Below is a small trained network, with its code and all its weights. Each question gives an input and a target symbol and asks what happens when units are switched off, that is, made to give their printed mean instead of their output.

import numpy as np


def w(rows, s, z=0):
    codes = np.array(rows[::2]) - 128.0
    scale = np.full(codes.shape[1], s)
    scale[-1] = z or s
    return codes * scale


def norm(h):
    return h / np.sqrt((h * h).mean(-1, keepdims=True) + 1e-5)


def f(y):
    return y / 2 * (1 + np.tanh(0.7978845608 * (y + 0.044715 * y**3)))


def softmax(a):
    e = np.exp(a - a.max(-1, keepdims=True))
    return e / e.sum(-1, keepdims=True)


def log_softmax(a):
    a = a - a.max(-1, keepdims=True)
    return a - np.log(np.exp(a).sum(-1, keepdims=True))


def net(x, mask):
    ids = ['ΓΘΣΩεζημπτψ'.index(c) for c in x.split()]
    T = len(ids)
    res = E[ids] + P[:T]
    r = norm(res)
    for j in range(3):
        rows = slice(4 * j, 4 * j + 4)
        q, k, v = (r @ M[0][rows].T for M in (Q, K, V))
        z = softmax(np.where(np.tri(T) > 0, q @ k.T / 4**0.5, -1e9)) @ v
        o = O[0][rows]
        res = res + np.where(mask[j], z, o[:, -1]) @ o[:, :-1]
    y = f(norm(res) @ A[0][:, :-1].T + A[0][:, -1])
    res = res + np.where(mask[3:19], y, B[0][:, -1]) @ B[0][:, :-1]
    return log_softmax(norm(res)[-1] @ U[:, :-1].T + U[:, -1])


Q, K, V, O, A, B = {}, {}, {}, {}, {}, {}
E = w([
[164,137,169],'Γ',
[141,179,82],'Θ',
[53,103,6],'Σ',
[183,134,150],'Ω',
[204,131,130],'ε',
[185,137,157],'ζ',
[200,128,133],'η',
[133,94,83],'μ',
[108,165,140],'π',
[178,138,173],'τ',
[188,25,152],'ψ',
],0.023)
P = w([
[96,73,254],'0',
[220,125,72],'1',
[214,136,103],'2',
[208,136,117],'3',
[202,136,133],'4',
[201,134,137],'5',
],0.0066)
Q[0] = w([
[185,101,102],'head 1',
[184,107,168],'head 1',
[102,152,153],'head 1',
[145,91,8],'head 1',
[137,134,178],'head 2',
[170,120,112],'head 2',
[105,109,53],'head 2',
[158,63,135],'head 2',
[115,107,109],'head 3',
[153,111,202],'head 3',
[91,104,165],'head 3',
[82,82,31],'head 3',
],0.017)
K[0] = w([
[158,20,159],'head 1',
[137,89,203],'head 1',
[135,119,174],'head 1',
[169,189,54],'head 1',
[61,101,187],'head 2',
[113,168,122],'head 2',
[215,187,11],'head 2',
[130,117,103],'head 2',
[131,73,38],'head 3',
[105,37,216],'head 3',
[134,158,135],'head 3',
[254,156,61],'head 3',
],0.013)
V[0] = w([
[85,75,189],'head 1',
[116,112,119],'head 1',
[91,128,54],'head 1',
[3,106,120],'head 1',
[164,157,151],'head 2',
[131,157,171],'head 2',
[243,203,53],'head 2',
[147,131,159],'head 2',
[103,78,156],'head 3',
[79,128,91],'head 3',
[124,173,198],'head 3',
[137,189,175],'head 3',
],0.013)
O[0] = w([
[162,103,98,122],'head 1',
[122,82,169,119],'head 1',
[152,89,94,67],'head 1',
[254,97,112,2],'head 1',
[139,134,177,163],'head 2',
[135,105,50,140],'head 2',
[109,148,246,195],'head 2',
[73,117,163,154],'head 2',
[167,95,106,133],'head 3',
[58,73,115,74],'head 3',
[171,127,40,141],'head 3',
[190,159,76,137],'head 3',
],0.0077,0.0099)
A[0] = w([
[195,29,187,3],'neuron 1',
[136,169,82,118],'neuron 2',
[157,156,149,91],'neuron 3',
[65,43,82,111],'neuron 4',
[149,90,31,98],'neuron 5',
[174,164,40,156],'neuron 6',
[181,166,138,82],'neuron 7',
[84,190,123,146],'neuron 8',
[75,113,187,222],'neuron 9',
[158,163,158,119],'neuron 10',
[62,78,88,72],'neuron 11',
[49,68,76,80],'neuron 12',
[87,87,140,188],'neuron 13',
[33,139,34,149],'neuron 14',
[8,106,91,254],'neuron 15',
[85,169,93,107],'neuron 16',
],0.016,0.0036)
B[0] = w([
[228,55,226,208],'neuron 1',
[76,88,136,148],'neuron 2',
[135,229,75,169],'neuron 3',
[38,218,150,152],'neuron 4',
[165,46,238,159],'neuron 5',
[47,81,113,174],'neuron 6',
[65,156,55,179],'neuron 7',
[139,56,214,207],'neuron 8',
[100,5,64,253],'neuron 9',
[127,110,98,200],'neuron 10',
[57,248,94,134],'neuron 11',
[31,252,71,141],'neuron 12',
[73,138,76,162],'neuron 13',
[184,174,2,156],'neuron 14',
[142,121,30,185],'neuron 15',
[239,124,186,148],'neuron 16',
],0.0063,0.0074)
U = w([
[90,135,46,255],'Γ',
[116,132,172,46],'Θ',
[46,54,120,123],'Σ',
[142,160,127,128],'Ω',
[83,144,198,34],'ε',
[148,177,128,128],'ζ',
[117,131,161,67],'η',
[204,43,169,105],'μ',
[177,63,45,152],'π',
[144,153,88,167],'τ',
[249,149,123,44],'ψ',
],0.016,0.0031)

Each question gives the input, a string of symbols that net reads in full, and the target symbol t.
The units are the heads (4 rows each of Q, K, V and O) and the neurons (one row each of A and B). Each row of codes is followed by its name. A weight is (code - 128) times the scale printed after its matrix; where a second scale follows, it is the last column's (O, A, B and U).
mask holds one flag per unit, heads first, then neurons. A switched-off unit (its flag False) gives its mean, the last column of its rows in O or B, instead of its output. The means were averaged over made-up inputs and are rounded, as every weight is.
A unit's drop is (log p(t) with every unit on - log p(t) with that unit switched off) / (log p(t) with every unit on - log p(t) with every unit switched off).
The circuit of an input: a set's keep is (log p(t) with only the set's units on - log p(t) with every unit switched off) / (log p(t) with every unit on - log p(t) with every unit switched off). Starting from the 12 units with the biggest drops (on a tie, the unit counted first), units are removed one at a time, each time the one whose removal leaves the highest keep (on an exact tie, the one counted first), for as long as the keep stays at least 0.8.
units of the circuit, in order: the units of the circuit, biggest drop first
most important unit: the unit with the biggest drop
k most important neurons: the k neurons with the biggest drops, biggest first
drop of u: that unit's drop, to one decimal
input π τ ε, target π: most important unit	head 2
input Γ ψ Σ π, target Γ: 4 most important neurons	[neuron 6; neuron 1; neuron 2; neuron 9]
input ψ μ Σ Ω, target ψ: units of the circuit, in order	[head 2; neuron 9]
input ψ ψ π Γ Σ τ, target ψ: units of the circuit, in order	[head 2; head 1; neuron 8]
input Γ Ω μ ψ Ω Ω, target Γ: units of the circuit, in order	[head 2; neuron 1]
input Σ Ω π, target Σ: units of the circuit, in order	[head 3; neuron 9]
input Γ μ Ω, target Γ: 2 most important neurons	[neuron 6; neuron 1]
input Σ μ ψ τ, target Σ: 2 most important neurons	[neuron 9; neuron 1]
input μ Ω Ω Γ, target μ: units of the circuit, in order	[head 3; head 1; head 2]
input ψ Θ Γ π, target ψ: 4 most important neurons	[neuron 16; neuron 14; neuron 8; neuron 9]
input ψ ζ Γ π, target ψ: 2 most important neurons	[neuron 16; neuron 14]
input ψ π Γ, target ψ: 2 most important neurons	[neuron 9; neuron 1]
input Γ Γ Γ ψ π, target Γ: 4 most important neurons	[neuron 6; neuron 1; neuron 2; neuron 14]
input μ Σ Γ, target μ: most important unit	head 1
input μ ψ τ π, target μ: drop of head 3	0.2
input Γ Σ τ τ, target Γ: drop of head 2	0.3
input ε ψ π ζ, target ε: drop of neuron 9	0.1
